Below is a small trained network, with its code and all its weights. Each question gives an input and a class and asks what happens when units are switched off, that is, made to give their printed mean instead of their output.

import numpy as np


def w(rows, s, z=0):
    codes = np.array(rows[::2]) - 128.0
    scale = np.full(codes.shape[1], s)
    scale[-1] = z or s
    return codes * scale


def f(y):
    return y / 2 * (1 + np.tanh(0.7978845608 * (y + 0.044715 * y**3)))


def log_softmax(a):
    a = a - a.max(-1, keepdims=True)
    return a - np.log(np.exp(a).sum(-1, keepdims=True))


def net(x, mask):
    res = np.array(x, float).reshape(1, 7) / 4 @ E
    y = f(res @ A[0][:, :-1].T + A[0][:, -1])
    res = res + np.where(mask, y, B[0][:, -1]) @ B[0][:, :-1]
    return log_softmax(res[-1] @ U[:, :-1].T + U[:, -1])


A, B = {}, {}
E = w([
[220,126,22,115,212,139,177,181],'x0',
[119,130,130,138,133,126,128,139],'x1',
[125,116,120,125,127,118,120,126],'x2',
[198,106,169,66,68,129,37,237],'x3',
[129,127,127,128,128,127,127,125],'x4',
[64,32,97,72,62,187,213,175],'x5',
[105,191,156,2,157,38,179,139],'x6',
],0.0069)
A[0] = w([
[202,131,40,126,205,131,186,174,106],'N0',
[52,123,120,167,165,144,237,57,139],'N1',
[138,51,100,213,88,225,84,135,63],'N2',
[166,120,146,73,78,144,57,186,136],'N3',
[79,161,95,130,157,173,172,49,130],'N4',
[38,113,231,145,92,125,91,72,109],'N5',
[99,148,180,20,147,41,170,125,78],'N6',
[61,135,218,127,85,111,83,63,63],'N7',
[41,152,195,144,68,120,104,53,149],'N8',
[168,101,205,82,45,128,38,243,178],'N9',
[190,235,156,199,197,45,32,75,6],'N10',
[33,108,95,157,186,138,187,49,161],'N11',
[95,190,134,22,106,44,175,165,85],'N12',
[214,143,1,121,223,135,175,142,130],'N13',
[73,153,111,161,184,125,171,45,166],'N14',
[107,153,174,35,165,43,191,149,80],'N15',
[72,57,123,88,66,170,196,155,42],'N16',
[209,125,42,110,184,140,159,138,19],'N17',
[51,76,112,81,76,163,211,175,60],'N18',
[182,108,149,86,79,118,77,191,123],'N19',
[167,82,127,233,77,209,89,113,68],'N20',
[155,86,159,72,99,138,64,233,146],'N21',
[176,117,130,60,119,166,48,209,165],'N22',
[72,104,97,159,143,107,208,65,122],'N23',
[44,155,178,127,55,120,83,83,98],'N24',
[56,72,89,84,48,189,198,184,101],'N25',
[55,62,68,89,96,182,219,206,42],'N26',
[118,210,146,7,135,104,169,122,85],'N27',
],0.006,0.0015)
B[0] = w([
[55,47,172,47,36,200,159,212,197],'N0',
[165,111,151,161,116,43,180,83,191],'N1',
[83,163,37,217,157,161,103,107,196],'N2',
[173,105,146,151,104,83,190,84,196],'N3',
[167,98,154,132,126,67,168,101,165],'N4',
[68,88,136,65,43,184,141,210,201],'N5',
[62,143,44,238,156,192,115,124,201],'N6',
[78,65,160,62,78,183,124,205,190],'N7',
[99,75,150,89,81,161,172,181,200],'N8',
[178,101,140,171,107,56,203,68,254],'N9',
[163,217,196,35,206,133,2,115,247],'N10',
[159,117,151,155,133,58,190,96,190],'N11',
[78,159,59,222,141,177,124,97,202],'N12',
[60,55,179,53,32,171,141,221,219],'N13',
[203,92,174,123,130,54,169,106,186],'N14',
[69,141,21,211,157,199,132,100,196],'N15',
[152,180,165,59,191,126,33,124,190],'N16',
[97,87,147,81,90,166,139,187,175],'N17',
[161,209,134,78,211,132,54,105,194],'N18',
[178,110,135,160,116,54,188,87,191],'N19',
[75,162,42,228,155,205,118,121,190],'N20',
[184,118,161,164,142,64,188,68,214],'N21',
[166,80,148,151,103,65,200,90,207],'N22',
[180,126,181,146,137,69,174,65,170],'N23',
[87,63,127,76,64,170,137,197,189],'N24',
[158,206,172,81,205,117,47,99,212],'N25',
[176,186,177,77,180,139,48,118,202],'N26',
[94,127,64,194,132,171,119,123,191],'N27',
],0.0059,0.0069)
U = w([
[186,95,164,145,117,39,211,66,221],'0',
[92,70,156,59,75,174,142,230,231],'1',
[167,206,173,64,183,124,14,105,3],'2',
[92,144,7,221,139,179,121,106,57],'3',
],0.012,0.00052)

Each question gives the input, the list of numbers given to net, and the class t.
The units are the neurons (one row each of A and B). Each row of codes is followed by its name. A weight is (code - 128) times the scale printed after its matrix; where a second scale follows, it is the last column's (A, B and U).
mask holds one flag per neuron, in row order. A switched-off neuron (its flag False) gives its mean, the last column of its row in B, instead of its output. The means were averaged over made-up inputs and are rounded, as every weight is.
A unit's drop is (log p(t) with every unit on - log p(t) with that unit switched off) / (log p(t) with every unit on - log p(t) with every unit switched off).
The circuit of an input: a set's keep is (log p(t) with only the set's units on - log p(t) with every unit switched off) / (log p(t) with every unit on - log p(t) with every unit switched off). Starting from the 12 units with the biggest drops (on a tie, the unit counted first), units are removed one at a time, each time the one whose removal leaves the highest keep (on an exact tie, the one counted first), for as long as the keep stays at least 0.8.
circuit, biggest first: the units of the circuit, biggest drop first
k most important neurons: the k neurons with the biggest drops, biggest first
drop when u is switched off: that unit's drop, to one decimal
input [-2,-4,0,8,3,-6,8], class 0: circuit, biggest first : (N9)
input [8,5,-7,-6,7,-4,-8], class 1: 2 most important neurons : (N13 N0)
input [4,0,-6,-1,7,6,-5], class 2: circuit, biggest first : (N26 N25)
input [-6,4,-6,-1,4,7,-7], class 2: circuit, biggest first : (N25 N16)
input [5,8,1,-1,-2,8,-7], class 2: circuit, biggest first : (N26 N25)
input [8,2,1,-2,7,-6,8], class 1: 3 most important neurons : (N13 N0 N17)
input [-5,-8,5,-4,-3,6,8], class 3: 3 most important neurons : (N6 N15 N12)
input [-4,6,-4,-5,5,5,7], class 3: 2 most important neurons : (N6 N15)
input [4,3,-8,-6,3,-2,7], class 3: 2 most important neurons : (N15 N6)
input [-6,1,3,-1,3,7,0], class 2: 3 most important neurons : (N25 N18 N16)
input [7,8,2,-5,-5,-3,4], class 1: 2 most important neurons : (N13 N0)
input [7,-2,0,3,8,-4,8], class 3: 3 most important neurons : (N15 N12 N6)
input [-1,-7,8,7,0,8,-6], class 2: 3 most important neurons : (N25 N16 N26)
input [7,1,-3,-1,-3,-6,4], class 1: circuit, biggest first : (N13)
input [-8,2,2,-8,4,6,-7], class 0: 3 most important neurons : (N1 N11 N23)
input [3,5,8,6,2,-1,-7], class 3: 3 most important neurons : (N20 N2 N14)
input [-8,-2,-2,-7,-7,2,6], class 1: 4 most important neurons : (N5 N7 N24 N8)
input [-8,3,-2,-7,4,-5,-3], class 1: 2 most important neurons : (N5 N7)
input [-4,-8,-7,-6,3,7,-6], class 2: drop when N9 is switched off : 0.2
input [-5,0,-3,1,6,2,8], class 3: drop when N26 is switched off : 0.0
input [-7,4,0,-5,-5,1,-2], class 1: circuit, biggest first : (N5)
input [-2,2,0,4,2,-4,-3], class 0: drop when N6 is switched off : 0.1
